Here is a tiny trained network, its code and every weight. The questions are about switching its units off for an input and a class, where a switched-off unit gives its printed mean instead of its output.

import numpy as np


def w(rows, s, z=0):
    codes = np.array(rows[::2]) - 128.0
    scale = np.full(codes.shape[1], s)
    scale[-1] = z or s
    return codes * scale


def norm(h):
    return h / np.sqrt((h * h).mean(-1, keepdims=True) + 1e-5)


def f(y):
    return np.maximum(y, 0)


def log_softmax(a):
    a = a - a.max(-1, keepdims=True)
    return a - np.log(np.exp(a).sum(-1, keepdims=True))


def net(x, mask):
    res = np.array(x, float).reshape(1, 2) / 4 @ E
    u = 0
    for l in range(2):
        y = f(norm(res) @ A[l][:, :-1].T + A[l][:, -1])
        res = res + np.where(mask[u : u + 13], y, B[l][:, -1]) @ B[l][:, :-1]
        u += 13
    return log_softmax(norm(res)[-1] @ U[:, :-1].T + U[:, -1])


A, B = {}, {}
E = w([
[207,129,190,41,2,250,145,140,149],'x0',
[91,125,153,216,21,107,253,111,55],'x1',
],0.0088)
A[0] = w([
[167,124,142,178,125,184,144,106,133,58],'0.n1',
[157,123,156,214,149,158,104,128,134,38],'0.n2',
[87,127,163,160,82,78,186,108,140,121],'0.n3',
[61,73,145,163,125,89,131,107,82,114],'0.n4',
[95,130,139,54,115,189,174,183,126,117],'0.n5',
[105,120,68,148,96,88,58,97,254,176],'0.n6',
[114,202,154,96,98,155,170,125,164,43],'0.n7',
[110,143,132,140,128,127,142,68,73,28],'0.n8',
[132,147,89,99,78,47,108,161,69,3],'0.n9',
[113,129,74,112,80,187,157,85,214,160],'0.n10',
[111,147,163,93,119,170,136,79,78,114],'0.n11',
[152,91,115,132,100,77,191,171,151,57],'0.n12',
[90,185,157,83,105,131,164,171,118,91],'0.n13',
],0.0078,0.0072)
B[0] = w([
[118,92,160,118,121,109,122,80,212,141],'0.n1',
[127,115,80,81,99,108,85,107,136,128],'0.n2',
[171,172,127,150,211,144,92,170,124,255],'0.n3',
[126,84,183,60,78,122,151,129,186,237],'0.n4',
[100,114,120,144,120,26,171,168,169,216],'0.n5',
[86,128,175,145,111,162,165,178,88,242],'0.n6',
[166,98,180,67,113,162,140,105,179,156],'0.n7',
[122,139,104,92,99,116,200,185,139,142],'0.n8',
[35,179,121,147,167,110,139,158,81,128],'0.n9',
[142,74,132,168,163,204,107,139,108,226],'0.n10',
[114,155,127,98,101,2,125,147,213,177],'0.n11',
[89,226,110,132,117,122,81,159,125,149],'0.n12',
[114,147,127,141,184,139,80,138,78,158],'0.n13',
],0.0083,0.0054)
A[1] = w([
[105,195,185,112,225,131,107,149,215,138],'1.n1',
[136,75,128,200,105,197,199,76,73,24],'1.n2',
[127,69,123,119,235,130,59,114,110,26],'1.n3',
[65,123,98,223,255,25,116,152,81,141],'1.n4',
[102,124,170,31,41,252,139,111,71,148],'1.n5',
[54,86,48,167,160,18,89,4,84,19],'1.n6',
[159,157,68,213,158,63,75,54,161,141],'1.n7',
[137,87,24,41,190,151,1,122,171,2],'1.n8',
[89,13,60,164,154,58,93,47,113,45],'1.n9',
[83,220,174,228,53,82,134,87,49,63],'1.n10',
[48,12,129,182,163,106,166,183,150,79],'1.n11',
[100,132,86,202,84,115,254,85,69,104],'1.n12',
[165,170,139,245,61,96,106,59,40,18],'1.n13',
],0.0093,0.0048)
B[1] = w([
[113,154,77,145,131,68,170,145,63,205],'1.n1',
[97,169,61,160,243,116,88,158,82,141],'1.n2',
[137,156,150,126,195,247,66,109,87,167],'1.n3',
[154,81,173,106,43,98,147,98,219,251],'1.n4',
[144,96,115,115,60,21,175,109,198,189],'1.n5',
[181,48,198,39,9,111,160,140,188,162],'1.n6',
[158,130,45,104,53,92,191,220,95,147],'1.n7',
[54,160,171,200,204,221,89,36,47,176],'1.n8',
[167,103,195,76,67,121,155,105,250,150],'1.n9',
[93,157,111,146,240,181,74,84,76,187],'1.n10',
[139,201,34,152,168,131,144,183,55,201],'1.n11',
[85,107,172,96,189,218,20,85,116,190],'1.n12',
[141,254,66,173,194,176,115,136,26,149],'1.n13',
],0.0096,0.014)
U = w([
[164,74,210,37,27,78,208,73,240,231],'0',
[51,205,189,156,232,237,67,48,45,233],'1',
[137,225,35,181,131,41,235,220,61,173],'2',
[191,24,45,221,86,190,65,132,110,6],'3',
[182,53,54,245,78,180,44,137,132,6],'4',
[192,74,43,200,45,171,6,141,99,6],'5',
[241,34,50,226,98,160,62,99,96,6],'6',
[188,47,44,207,54,168,1,150,100,6],'7',
],0.016,0.011)

Each question gives the input, the list of numbers given to net, and the class t.
The units are the neurons (one row each of A and B). Each row of codes is followed by its name. A weight is (code - 128) times the scale printed after its matrix; where a second scale follows, it is the last column's (A, B and U).
mask holds one flag per neuron, layer by layer. A switched-off neuron (its flag False) gives its mean, the last column of its row in B, instead of its output. The means were averaged over made-up inputs and are rounded, as every weight is.
A unit's drop is (log p(t) with every unit on - log p(t) with that unit switched off) / (log p(t) with every unit on - log p(t) with every unit switched off).
unit that matters most: the unit with the biggest drop
top k neurons: the k neurons with the biggest drops, biggest first
top k neurons in layer l: the k neurons of layer l with the biggest drops, biggest first
drop of u: that unit's drop, to one decimal
input [2,0], class 2: unit that matters most -> 0.n5
input [-3,4], class 1: top 4 neurons -> (1.n12; 0.n11; 0.n5; 1.n5)
input [-3,-2], class 2: top 4 neurons -> (0.n6; 1.n11; 1.n1; 0.n5)
input [-4,3], class 0: top 2 neurons -> (1.n4; 0.n6)
input [-1,-3], class 2: top 2 neurons -> (0.n6; 0.n3)
input [-5,5], class 0: top 3 neurons -> (1.n4; 0.n6; 1.n6)
input [7,8], class 1: top 2 neurons -> (0.n4; 1.n4)
input [-3,2], class 2: top 2 neurons -> (0.n4; 1.n11)
input [-3,0], class 2: top 3 neurons -> (0.n4; 1.n11; 0.n6)
input [-5,-5], class 0: top 3 neurons in layer 1 -> (1.n4; 1.n6; 1.n10)
input [-4,5], class 1: top 2 neurons -> (1.n12; 1.n10)
input [-6,8], class 1: drop of 1.n12 -> 2.0
input [1,-2], class 2: drop of 0.n6 -> 0.2
input [1,2], class 2: top neuron -> (1.n1)
input [-8,-5], class 0: drop of 1.n4 -> 0.3
